(in the rows, 128 means zero)
Here are made-up nodes, facts about them, and rows of numbers that follow some of those facts. Name the node behind each unnamed row.

Known rows:
[133 123 134 118 109 129 130 127 113 107 111 126 122 130 128 136 118 139
 117 139 122 157 136 101 138 126 132]: j_17
[118 133 124 155 150 139 118 125 141 139 135 134 129 115 114 126 123 127
 128 129 141  99 113  99 101 125 127]: j_29
[136 120  85 117  86 123 123 121 123 125 111 131 154 153 136 112 132 132
 116 134 124 151 125 175 145 115 134]: j_322
[138 120  97  96 107 129 139 128 111 132 121 116 129 181 133 103 130 105
 126 119 106 157 118 230 134 119 121]: j_781
[142 117 107  59 154  88 123 116 109 155 147 121  64 153 147 122 165 110
 124  78 111 203 101 239 145 123 130]: j_504
[136 119 126 103 126 129 128 123 112 110 108 123 112 134 127 135 123 132
 116 118 117 174 122 118 136 114 130]: j_331
[123 130 117 157 133 108 105 114 140 153 152 145 108 123 117 126 135 136
 127 138 140  94 111 118 107 130 128]: j_469
[111 132 123 121 174 149 140 132 142 161 154 128 125 135 137 140 121 116
 145 122 132 142 108 185 100 131 105]: j_566
[134 124 118 117 102 118 127 123 122 115 117 132 136 126 136 130 130 144
 121 130 126 147 137 125 149 125 135]: j_661
[118 135 121 149 152 137 120 126 140 136 138 132 129 111 114 119 123 128
 129 127 143  98 115 106  99 126 130]: j_738
[128 128 148 122 171 130 132 149 157 139 158 114 131 130 125 115 141  74
 144 140 129  83 129 152  91 130 120]: j_988
[118 142 137 159 172 144 139 142 135 160 149 129 126 139 124 118 132 110
 148 106 131 101 112 154 103 144 117]: j_438
[110 137 142 124 116 135 128 135 145 114 160 115 137 102 114 102 111 122
 135 181 151  45 157 129  93 146 138]: j_228
[105 141 179 115 141 159 128 141 146 137 167  90 123 127 109 102 121  83
 152 177 147  12 155 213 113 152 128]: j_864
[118 138 128 137 169 142 134 136 136 151 150 123 122 129 120 108 130 106
 142 108 134  98 114 161  98 136 122]: j_47
[124 130 120 157 133 101 102 111 140 155 156 146  98 123 120 129 138 137
 126 140 141 103 109 119 108 134 131]: j_62
[120 145 139 187 174 156 146 138 129 165 155 154 137 132 139 111 139 122
 158  85 118  42 123 125 118 146 106]: j_350
[118 133 125 157 151 138 118 125 141 139 136 134 128 114 114 125 123 127
 128 128 141  99 113  99 101 124 127]: j_619
[118 134 121 155 153 135 119 125 140 140 135 135 130 112 115 121 123 128
 129 122 142  98 114 100 100 126 129]: j_274

There are 4 kinds of fact about the nodes: θ, Ω, μ, β.
j_83 θ:j_591 β:sefligum
j_469 θ:j_331 Ω:j_337 β:sefligum
j_267 μ:j_102, j_563 β:flodruk
j_751 β:sefligum
j_322 θ:j_17 Ω:j_554 β:flodruk
j_430 Ω:j_222, j_961, j_438 μ:j_726, j_289, j_331 β:flodruk
j_913 θ:j_751 β:flodruk
j_850 θ:j_710 β:sefligum
j_206 θ:j_215 μ:j_17, j_465, j_13, j_122 β:sefligum
j_94 Ω:j_17, j_675 β:flodruk
j_62 θ:j_555 Ω:j_801, j_267 β:sefligum
j_726 θ:j_710 β:flodruk
j_160 θ:j_397 Ω:j_176, j_759 β:sefligum
j_29 θ:j_17 β:sefligum
j_767 θ:j_94 β:sefligum
j_323 β:sefligum
j_696 θ:j_430 β:sefligum
j_787 θ:j_323 Ω:j_571, j_587 β:flodruk
j_282 μ:j_559 β:flodruk
j_554 θ:j_344 β:flodruk
j_728 θ:j_397 β:flodruk
j_47 θ:j_710 μ:j_675, j_751, j_640, j_367 β:sefligum
j_968 β:flodruk
j_880 θ:j_526 Ω:j_338 β:flodruk
j_626 θ:j_541 μ:j_592 β:flodruk
j_479 θ:j_763 μ:j_563, j_675, j_819 β:flodruk
j_235 θ:j_591 β:flodruk
j_87 θ:j_591 μ:j_55, j_323, j_380, j_482, j_545 β:flodruk
j_380 θ:j_331 β:sefligum
j_102 θ:j_819 β:flodruk
j_700 θ:j_781 β:flodruk
j_529 θ:j_591 Ω:j_323, j_367 β:sefligum
j_220 θ:j_344 β:flodruk
j_289 θ:j_384 β:flodruk
j_800 θ:j_710 β:flodruk
j_472 θ:j_267 Ω:j_47 μ:j_102, j_650, j_95, j_59 β:sefligum
j_438 θ:j_286 μ:j_55, j_359 β:sefligum
j_337 θ:j_541 μ:j_604 β:sefligum
j_482 θ:j_384 Ω:j_176 β:flodruk
j_24 Ω:j_555, j_206, j_819 β:flodruk
j_661 θ:j_759 Ω:j_738, j_566 β:flodruk
j_331 β:flodruk
j_876 θ:j_541 β:flodruk
j_274 θ:j_541 β:sefligum
j_350 θ:j_818 μ:j_176, j_522, j_759, j_545 β:sefligum
j_368 θ:j_591 β:flodruk
j_686 μ:j_728, j_763, j_140, j_220, j_545, j_417 β:sefligum
j_563 θ:j_163 β:flodruk
j_635 θ:j_968 β:flodruk
j_147 θ:j_763 β:sefligum
j_394 θ:j_818 β:sefligum
j_619 θ:j_323 β:sefligum
j_465 θ:j_591 Ω:j_987, j_801 β:sefligum
j_591 μ:j_222, j_56 β:flodruk
j_215 Ω:j_549 β:flodruk
j_443 θ:j_751 μ:j_274, j_801 β:flodruk
j_987 θ:j_759 β:flodruk
j_971 θ:j_267 β:flodruk
j_676 Ω:j_87, j_807, j_282 β:sefligum
j_549 θ:j_968 β:flodruk
j_359 β:flodruk
j_592 θ:j_24 β:flodruk
j_56 θ:j_751 β:sefligum
j_95 θ:j_163 β:sefligum
j_555 β:flodruk
j_163 Ω:j_331 μ:j_549, j_819, j_397 β:sefligum
j_222 θ:j_267 β:sefligum
j_738 θ:j_818 β:sefligum
j_624 θ:j_125 Ω:j_350 β:sefligum
j_228 θ:j_819 β:sefligum
j_59 θ:j_286 β:flodruk
j_362 θ:j_282 Ω:j_222, j_185 β:flodruk
j_125 μ:j_526, j_228, j_881 β:sefligum
j_864 θ:j_384 μ:j_228 β:sefligum
j_103 θ:j_384 β:sefligum
j_384 μ:j_522, j_592 β:sefligum
j_133 θ:j_430 Ω:j_801, j_206 β:flodruk
j_988 θ:j_591 μ:j_770, j_571, j_881, j_738, j_59 β:sefligum
j_781 Ω:j_54 μ:j_222, j_331, j_310, j_322 β:flodruk
j_587 θ:j_344 μ:j_94 β:flodruk
j_818 Ω:j_54 β:flodruk
j_497 θ:j_676 β:sefligum
j_55 β:flodruk
j_494 β:flodruk
j_784 θ:j_122 Ω:j_971 μ:j_228, j_95, j_397, j_71 β:flodruk
j_338 θ:j_384 μ:j_880, j_676, j_738, j_13, j_559 β:flodruk
j_770 θ:j_215 Ω:j_646 β:sefligum
j_961 θ:j_125 β:flodruk
j_556 θ:j_55 Ω:j_554 β:flodruk
j_286 β:flodruk
j_119 θ:j_751 β:flodruk
j_763 β:flodruk
j_675 θ:j_526 β:flodruk
j_801 θ:j_819 β:sefligum
j_828 θ:j_591 Ω:j_122 μ:j_850, j_526, j_118 β:sefligum
j_504 θ:j_781 Ω:j_206, j_337 μ:j_650, j_289 β:flodruk
j_71 θ:j_94 β:sefligum
j_545 θ:j_899 β:flodruk
j_173 θ:j_881 μ:j_554, j_322 β:flodruk
j_212 θ:j_763 β:flodruk
j_543 θ:j_591 β:flodruk
j_650 θ:j_359 β:sefligum
j_571 θ:j_819 β:flodruk
j_382 θ:j_125 β:flodruk
j_902 μ:j_119, j_289 β:flodruk
j_118 θ:j_818 β:sefligum
j_646 θ:j_215 β:flodruk
j_176 θ:j_902 β:flodruk
j_627 θ:j_710 μ:j_880, j_465 β:flodruk
j_710 Ω:j_417 β:sefligum
j_604 θ:j_819 Ω:j_190 β:flodruk
j_367 β:sefligum
j_185 θ:j_751 β:flodruk
j_122 β:sefligum
j_541 Ω:j_338 β:flodruk
j_881 Ω:j_350, j_282 β:flodruk
j_522 θ:j_122 Ω:j_176 β:flodruk
j_899 Ω:j_850, j_29 β:flodruk
j_190 θ:j_881 β:sefligum
j_310 β:flodruk
j_608 θ:j_591 β:flodruk
j_463 θ:j_591 Ω:j_55, j_282 β:flodruk
j_759 β:flodruk
j_344 β:sefligum
j_428 θ:j_286 μ:j_522, j_160, j_394, j_220 β:flodruk
j_566 θ:j_751 μ:j_624, j_482, j_554 β:sefligum
j_54 θ:j_17 μ:j_323, j_543, j_541 β:sefligum
j_559 θ:j_323 Ω:j_71 β:flodruk
j_526 β:flodruk
j_417 θ:j_125 β:sefligum
j_823 θ:j_541 β:flodruk
j_631 θ:j_163 β:flodruk
j_140 θ:j_267 β:sefligum
j_640 θ:j_384 β:sefligum
j_397 β:sefligum
j_180 θ:j_384 β:sefligum
j_139 θ:j_267 μ:j_818, j_961 β:sefligum
j_822 θ:j_751 β:flodruk
j_13 θ:j_818 β:flodruk
j_17 β:flodruk
j_807 θ:j_591 μ:j_176, j_899, j_971, j_592, j_359 β:flodruk
j_819 β:flodruk

Which node is each row?
No name comes twice in this set of rows, the named rows included.
[119 131 115 155 136 130 114 118 143 141 141 138 129 118 113 118 124 131
 129 136 139  81 115 111 104 123 126] | j_770
[132 125 128 108 117 128 131 130 120 113 114 125 133 121 137 133 128 137
 121 128 128 159 138 125 144 127 137] | j_675
[145 123 148 110 149 125 148 153 131 128 130 121 141 144 156 131 155  94
 141 110 109 147 142 150 145 133 121] | j_87
[132 127 123 112 115 125 131 129 120 112 113 127 137 116 137 130 128 143
 119 125 131 156 139 116 144 129 140] | j_571
[119 133 115 113 162 131 134 130 137 150 160 118 113 133 118  94 133 100
 142 107 130  84 113 197  96 129 121] | j_472
[135 122 137 119 107 123 127 126 113 111 113 127 115 131 130 140 120 140
 117 141 122 163 136 103 139 129 133] | j_555
[133 140 144 187 115 130 143 145 115 142 109 148 153 143 151 153 137 154
 137 112 122 164 136  90 162 156 126] | j_592
[133 128 129  89 146 132 147 140 114 129 126 113 121 142 142 122 137 114
 134  97 116 171 129 190 142 133 127] | j_173
[135 121  90 121  79 121 125 122 124 123 114 129 157 152 136 113 129 134
 117 146 126 141 134 174 146 120 135] | j_880
[134 123 145  94 132 150 149 128 105 111 136 129 113 136 146 113 128 118
 138 111 100  89 150 151 146 125 114] | j_282
[117 132 128 149 141 139 118 126 143 133 140 130 130 112 113 121 119 125
 128 142 143  86 122 105  99 128 129] | j_71
[116 132 127 141 147 138 119 126 142 133 142 127 128 111 113 119 119 123
 130 140 143  85 122 113  98 126 129] | j_95
[134 115 134 105  89 143 133 105 111  91 139 150 128 112 147 108 122 146
 128 144 103  19 172  93 156 112 118] | j_881

The same nodes again, as new rows of numbers:
Named rows:
[106  88 117 157 103 138 107 231 110 162 140 145 106 143 124 104 132 143
 131 119  87 144  98  97 141 150 120 126 140]: j_710
[126 127  81 117 128 133 151  86 158  74  94 153 152  95 120 153 153 157
  98 136 141 151 168 121 114 102 218  89 160]: j_902
[164 159 150 126 142 124 113 114 133 121  97 130 119 125 112 153 127 122
 161 127 151 140 135 112 124 111 154 143 148]: j_554
[156 163 153 144 137 110 115 118 108 124 106 118 108 121 111 137 158 117
 162 121 147 153 133 120 149 107 143 130 157]: j_556
[163 139  96 128 128 129 128 105 126  81  90 123 148 138 144 162 118 151
 167 125 156 112 187 130 135 104 172 124 124]: j_338
[134  26 103 171  85 160 146 201 101 139 143 157  98 214 108 124 129 179
 104 100 144  47 201  80 175 132  83  99  41]: j_384
[ 97 100 121 152 117 131 110 252 106 149 129 131 118 156 121 116  96 133
 161 119 104 129 121  80 140 136 118 143 126]: j_103
[101 106 101 108  99 163  93 244 152 162 157 124 130 155 121 113 105 119
 159 105 137 141 102  74 124 147 146 124 119]: j_222
[143 125  91 136 122 127 142  85 132  84 101 143 138 107 128 144 169 155
 112 126 138 143 173 134 137 106 192  90 153]: j_781
[ 98 100 132 147 118 138 103 240 121 159 139 139 118 149 124 112 102 129
 152 121 106 143 117  92 147 143 110 142 130]: j_147
[175 154 145 149 123 124 119 105 110 127 108 127  98 120 108 141 157 128
 146 119 129 142 109 116 125 116 158 129 153]: j_763
[ 92  87  86 157 111 142 110 210 123 132 142 140 151 157 177 112 115 155
 173 119 103 118 145 121 188 147 118 118 115]: j_828
[ 99  97 135 146 120 138 102 238 122 159 139 139 114 152 122 110 103 129
 152 121 108 143 118  93 145 144 107 141 128]: j_140
[180 154 142 139 125 128 114 106 116 130 101 132 102 123 112 149 147 131
 147 121 128 137 107 113 116 119 161 136 152]: j_17
[162 165 147 138 139 118 113 117 118 117 103 116 117 121 120 142 140 119
 167 123 144 151 130 123 137 110 153 137 156]: j_59
[169 154 142 152 120 118 121 111 101 125 108 126  97 117 110 136 169 130
 142 118 127 148 113 117 135 115 156 124 161]: j_215
[174 153 142 148 122 125 120 107 109 129 105 127  99 119 111 142 157 128
 146 118 127 142 107 116 124 115 160 129 155]: j_968
[125 110 100 161 103 145  77 237  92 148 141 107 129 162 196 111  89 141
 209 112  78 142 111 149 167 160 101 154 130]: j_228
[165 138 116 128 133 133 120  95 136  98  99 130 138 134 138 154 131 144
 155 125 159 128 181 135 146 111 158 127 127]: j_587

Rows to name:
No name comes twice in this set of rows, the named rows included.
[172 135 178 155 138 107 119 106 103 136 100 140  96 143  94 140 167 128
 143 121 167 122 174 115 173 105 106 131 125] | j_522
[ 88 150 123 119 155 143 164  85 139  65 112 125 158  80 123 142 126 159
 103 139 156 159 189 147 137  85 210  74 165] | j_504
[156 172 130 126 113 125 109 129 116 130 133  94 114 125 107 125 177 101
 171  97 172 157 119 108 151 108 165 105 153] | j_362
[169 154 140 145 123 125 122 106 112 125 105 130 102 115 109 142 156 128
 141 121 125 145 110 114 122 115 167 127 156] | j_310
[105  79 100 189 101 142 144 226 127 111 153 131  97 148 123 101 131 111
 132 117  69 172  85  93 151 145 110 135 139] | j_676
[166 156 160 140 137 121 117 113 118 124 108 121 107 129 106 142 146 119
 159 120 154 142 138 115 145 107 139 136 142] | j_220
[173 157 164 135 140 124 112 113 123 129 104 124 108 134 104 148 138 119
 161 122 156 136 134 113 135 111 138 144 139] | j_971
[ 92  87  83 151 113 150 111 208 133 128 139 143 155 154 178 120 102 155
 173 124 101 117 144 117 176 146 126 120 114] | j_988
[117  92 107 159  99 145 101 227 105 157 140 138 110 148 149 112 112 146
 151 117  76 139  94 106 136 154 125 135 134] | j_397
[156 138 111 132 132 130 125  94 132  88 103 123 142 128 142 148 140 145
 153 124 159 138 184 146 154 109 159 115 132] | j_627
[146 159 147 138 140 110 119 116 118 114 104 122 119 114 109 137 157 121
 154 125 148 156 143 117 147 104 155 124 160] | j_322

The same nodes again, as new rows of numbers:
Known rows:
[138 120 108 113 133 119 113 145 105 164 134 136 126 141 133 155 128 142
 100 153 125 102 129 143 110 117 130 121 152 124 142 161 128 117 122 124
 139 155 144 119 127 119 135 142 142 107 127 123 137 106 131 121 122]: j_103
[134 121 127 128 133 126 128 141 119 131 134 137 146 134 129 143 131 140
 107 127 133 111 131 160 117 120 143 108 134 118 135 135 121 119 123 118
 139 137 137 112 113 144 138 137 137 106 136 122 132 105 134 130 124]: j_380
[137 130 137 135 123 151 132 147 151  91 126 117 129 120 142 129 131 121
 130 115 127 115 124 141 152 124 104 130 144  98 122 111 144 140 140 137
 137 128 147 122 152 150 121 113 134 161 109 124 144 128 132 133 146]: j_282
[157 123 152 136 110 145 131 153 182 192 126 138 133 138 112 156 128 123
 150 120 130 102 125 158 115 100 130 118 149 126 118 170 128 134 135 126
 142 118 127 116 121 148 142 129 125 129  89 118 141 100 135 115 134]: j_163
[145 123 121 112 130 120 112 148 119 151 137 136 134 138 136 140 133 140
 100 128 127 111 119 144  97 105 129 108 125 131 140 151 122 119 121 120
 142 149 139 113 141 136 133 129 135  97 136 125 134 110 130 127 125]: j_122
[138 127 149 143 125 157 134 155 152 106 125 129 150 145 140 153 128 129
 142 132 139 101 131 176 142 102 120 124 159 106 133 156 130 121 129 124
 139 126 140 112 123 153 148 139 134 110 109 124 146  96 137 111 129]: j_47
[126 129 119 129 134 134 136 122 116  88 126 126 132 112 134 115 128 129
 113 126 126 126 125 126 141 140 120 115 135  98 124  91 134 131 130 132
 137 129 144 123 124 141 123 120 135 141 143 122 121 125 127 145 136]: j_675
[122 133 118 119 129 125 131 124 128 131 128 131 116 122 141 108 130 133
 113 115 119 134 117 115 131 124 108 113 134 102 124 102 141 128 133 131
 135 132 149 124 145 128 125 113 129 125 140 127 125 123 127 144 142]: j_526
[127 129 131 134 125 152 139 135 148  82 124 128 135 112 145 120 129 125
 138 126 128 114 124 132 161 127  96 128 153  95 127 121 141 137 132 137
 137 129 146 123 128 143 124 115 134 158 103 124 135 128 133 128 141]: j_587
[127 127 127 139 127 152 125 136 144  88 126 119 146 118 151 114 129 125
 143 116 130 114 127 123 170 122  99 132 153  95 122 124 137 132 134 139
 137 135 143 125 135 145 127 125 135 163 100 126 142 136 132 127 146]: j_87
[146 123 135 115 119 153 116 153 139 129 134 131 144 143 147 153 134 134
 134 146 135  92 128 155 135  96 112 128 162 118 141 194 133 125 120 135
 145 144 146 118 133 138 133 132 132 118  98 129 146 103 136 109 131]: j_566
[158 116 116 125 126 120 122 129 126 141 135 134 130  95 104 122 127 121
 119 106 120 118 129 117 124 139 150 114 136 123 108 100 128 141 131 133
 138 123 125 128 114 140 103 124 129 172 132 110 128 142 126 151 141]: j_463
[150 118 111 110 133 127 115 147 108 148 141 137 137 137 134 149 130 141
 101 147 128 105 126 140 108 104 125 117 145 126 142 170 124 119 119 126
 143 150 142 117 130 129 125 131 135 109 128 123 135 109 129 125 124]: j_222
[173 110 134 119 109 156 125 165 170 150 151 140 142 124 109 157 126 117
 142 123 129  93 118 133 107  96 103 114 154 131 132 191 130 126 127 134
 151 121 116 120 124 139 120 110 120 118  84 120 131 104 137 115 136]: j_472
[139 123 107 105 121 150 119 139 129 117 140 127 124 121 149 120 127 125
 127 131 118 108 117 105 142 112  66 131 162 103 141 156 149 133 127 149
 143 144 151 131 151 111 108 100 131 154  85 128 134 128 129 127 151]: j_479
[124 132 131 132 123 154 139 130 145  89 125 126 136 111 145 113 132 123
 138 130 130 115 126 131 160 123 103 127 145 101 126 118 141 138 130 137
 139 128 152 124 129 144 118 116 132 159 106 127 133 125 132 131 143]: j_443
[139 121 127 124 132 129 122 145 128 138 139 137 144 141 127 140 130 138
 105 130 135 109 125 151 118 113 131 104 143 120 138 143 127 111 122 119
 140 136 132 112 129 138 139 133 132  93 141 124 128 103 135 129 122]: j_619
[139 122 133 132 134 130 135 147 122 128 136 144 153 127 128 140 130 137
 112 111 135 121 130 162 113 123 134 104 113 117 134 124 114 116 122 117
 138 129 131 110 110 150 139 133 132  99 130 122 130 109 134 139 127]: j_497
[139 123 126 139 123 130 130 120 129 137 131 134 124 108 113 122 126 122
 118 134 123 117 131 124 138 142 155 114 126 115 107  97 137 138 137 133
 140 113 126 128 123 141 116 122 130 155 154 112 123 127 132 142 132]: j_556

Rows to name:
No name comes twice in this set of rows, the named rows included.
[159 120 149 137 113 145 128 154 172 190 127 136 143 135 107 149 126 123
 157 111 134 100 131 154 125  99 134 120 173 123 117 180 128 128 130 122
 141 121 127 120 112 140 144 142 127 125  91 115 137 101 135 116 133] | j_828
[102 127 173 166 121 142 131 142 193 120 132 148 169 127 164 128 139 138
 148 106 146  81 132 175 157 115 130 120 121 115 138 140 123 123 142 124
 138 150 121 105 126 158 172 148 148 128 122 125 178 134 157 107 136] | j_384
[134 134 146 146 107 155 144 121 172 174 117 120 104 139 114 115 123 114
 164 124 125 113 123 123 161 105 114 130 178  83 100 134 160 132 146 131
 137  97 141 135 139 130 145 120 123 135 110 119 120  94 142 121 140] | j_784
[150 126 143 128 127 147 124 158 151 140 118 125 143 151 134 153 129 131
 144 124 134 110 135 168 134  97 112 130 179 105 125 179 125 121 123 119
 135 140 148 117 120 140 147 145 135 116  84 123 141  96 132 115 135] | j_988
[ 94 131 143 151 125 147 131 116 161 114 129 133 147 110 168 104 134 137
 140 126 134  84 136 128 185 138 120 137 136 100 134 128 146 136 139 139
 137 149 142 125 127 138 142 138 148 172 121 125 163 151 149 118 147] | j_626
[141 128 143 119 126 128 148 149 132 180 125 141 126 147 111 128 127 138
 122  99 128 126 131 165 111  98 119 105 156  95 129 142 131 111 123 110
 131 122 146 118 115 131 156 140 128  85 111 121 121  87 137 142 135] | j_228

